Below is a small trained network, with its code and all its weights. Each question gives an input and a target symbol and asks what happens when units are switched off, that is, made to give their printed mean instead of their output.

import numpy as np


def w(rows, s, z=0):
    codes = np.array(rows[::2]) - 128.0
    scale = np.full(codes.shape[1], s)
    scale[-1] = z or s
    return codes * scale


def norm(h):
    return h / np.sqrt((h * h).mean(-1, keepdims=True) + 1e-5)


def f(y):
    return y / 2 * (1 + np.tanh(0.7978845608 * (y + 0.044715 * y**3)))


def softmax(a):
    e = np.exp(a - a.max(-1, keepdims=True))
    return e / e.sum(-1, keepdims=True)


def log_softmax(a):
    a = a - a.max(-1, keepdims=True)
    return a - np.log(np.exp(a).sum(-1, keepdims=True))


def net(x, mask):
    ids = ['γδεστω'.index(c) for c in x.split()]
    T = len(ids)
    res = E[ids] + P[:T]
    r = norm(res)
    for j in range(2):
        rows = slice(2 * j, 2 * j + 2)
        q, k, v = (r @ M[0][rows].T for M in (Q, K, V))
        z = softmax(np.where(np.tri(T) > 0, q @ k.T / 2**0.5, -1e9)) @ v
        o = O[0][rows]
        res = res + np.where(mask[j], z, o[:, -1]) @ o[:, :-1]
    y = f(norm(res) @ A[0][:, :-1].T + A[0][:, -1])
    res = res + np.where(mask[2:18], y, B[0][:, -1]) @ B[0][:, :-1]
    return log_softmax(norm(res)[-1] @ U[:, :-1].T + U[:, -1])


Q, K, V, O, A, B = {}, {}, {}, {}, {}, {}
E = w([
[141,102,94],'γ',
[51,163,192],'δ',
[153,92,82],'ε',
[93,3,131],'σ',
[145,161,36],'τ',
[174,112,45],'ω',
],0.014)
P = w([
[125,134,188],'0',
[72,226,99],'1',
[2,68,161],'2',
[166,30,182],'3',
[77,221,119],'4',
[79,87,104],'5',
[157,7,111],'6',
[75,214,131],'7',
],0.0044)
Q[0] = w([
[20,156,49],'h0',
[39,62,145],'h0',
[117,253,1],'h1',
[171,61,83],'h1',
],0.0065)
K[0] = w([
[192,192,97],'h0',
[52,154,238],'h0',
[156,43,36],'h1',
[96,254,114],'h1',
],0.0069)
V[0] = w([
[124,198,165],'h0',
[1,196,21],'h0',
[22,231,168],'h1',
[199,150,85],'h1',
],0.0057)
O[0] = w([
[89,220,26,16],'h0',
[133,84,253,223],'h0',
[123,81,42,3],'h1',
[176,97,163,152],'h1',
],0.0051,0.0031)
A[0] = w([
[146,81,155,130],'n0',
[92,215,96,119],'n1',
[85,67,184,157],'n2',
[178,150,169,164],'n3',
[81,148,135,169],'n4',
[123,228,84,6],'n5',
[135,106,203,50],'n6',
[121,207,132,211],'n7',
[117,100,168,77],'n8',
[173,118,139,101],'n9',
[66,137,181,204],'n10',
[1,89,145,119],'n11',
[112,125,51,222],'n12',
[170,167,96,106],'n13',
[77,238,135,106],'n14',
[91,41,92,151],'n15',
],0.0096,0.0014)
B[0] = w([
[59,118,189,200],'n0',
[169,129,202,141],'n1',
[87,98,55,247],'n2',
[44,135,5,144],'n3',
[196,129,115,129],'n4',
[123,54,118,147],'n5',
[189,247,134,170],'n6',
[246,173,196,134],'n7',
[147,101,99,162],'n8',
[119,116,165,152],'n9',
[117,172,51,166],'n10',
[253,98,45,228],'n11',
[57,128,219,164],'n12',
[150,102,51,142],'n13',
[112,37,179,151],'n14',
[86,119,120,254],'n15',
],0.0041,0.0047)
U = w([
[43,232,50,71],'γ',
[108,182,237,251],'δ',
[204,162,76,107],'ε',
[54,120,168,101],'σ',
[133,109,131,112],'τ',
[223,117,254,119],'ω',
],0.0095,0.0029)

Each question gives the input, a string of symbols that net reads in full, and the target symbol t.
The units are the heads (2 rows each of Q, K, V and O) and the neurons (one row each of A and B). Each row of codes is followed by its name. A weight is (code - 128) times the scale printed after its matrix; where a second scale follows, it is the last column's (O, A, B and U).
mask holds one flag per unit, heads first, then neurons. A switched-off unit (its flag False) gives its mean, the last column of its rows in O or B, instead of its output. The means were averaged over made-up inputs and are rounded, as every weight is.
A unit's drop is (log p(t) with every unit on - log p(t) with that unit switched off) / (log p(t) with every unit on - log p(t) with every unit switched off).
k most important neurons: the k neurons with the biggest drops, biggest first
which heads matter: for each layer, one digit per head in row order, 1 if its drop is at least 0.15 and else 0, layers parted by /
drop of u: that unit's drop, to one decimal
input ε σ τ γ τ γ γ γ, target γ: most important neuron => n3
input δ σ δ σ σ σ δ, target ε: 2 most important neurons => n11; n4
input ε τ τ τ γ, target γ: 2 most important neurons => n3; n6
input δ τ σ δ, target ε: which heads matter => 11
input γ ε γ σ σ δ δ, target γ: which heads matter => 00
input ω ω τ, target δ: 3 most important neurons => n12; n2; n3
input γ γ τ δ, target γ: which heads matter => 11
input σ ε ω σ σ τ, target σ: which heads matter => 10
input σ ω σ τ γ ω τ ε, target σ: 3 most important neurons => n11; n3; n7
input σ ε γ σ ω τ, target σ: drop of n4 => 0.1
input γ ω σ τ τ σ δ ε, target σ: drop of n3 => 0.3
input σ σ ω, target σ: drop of n11 => 0.3
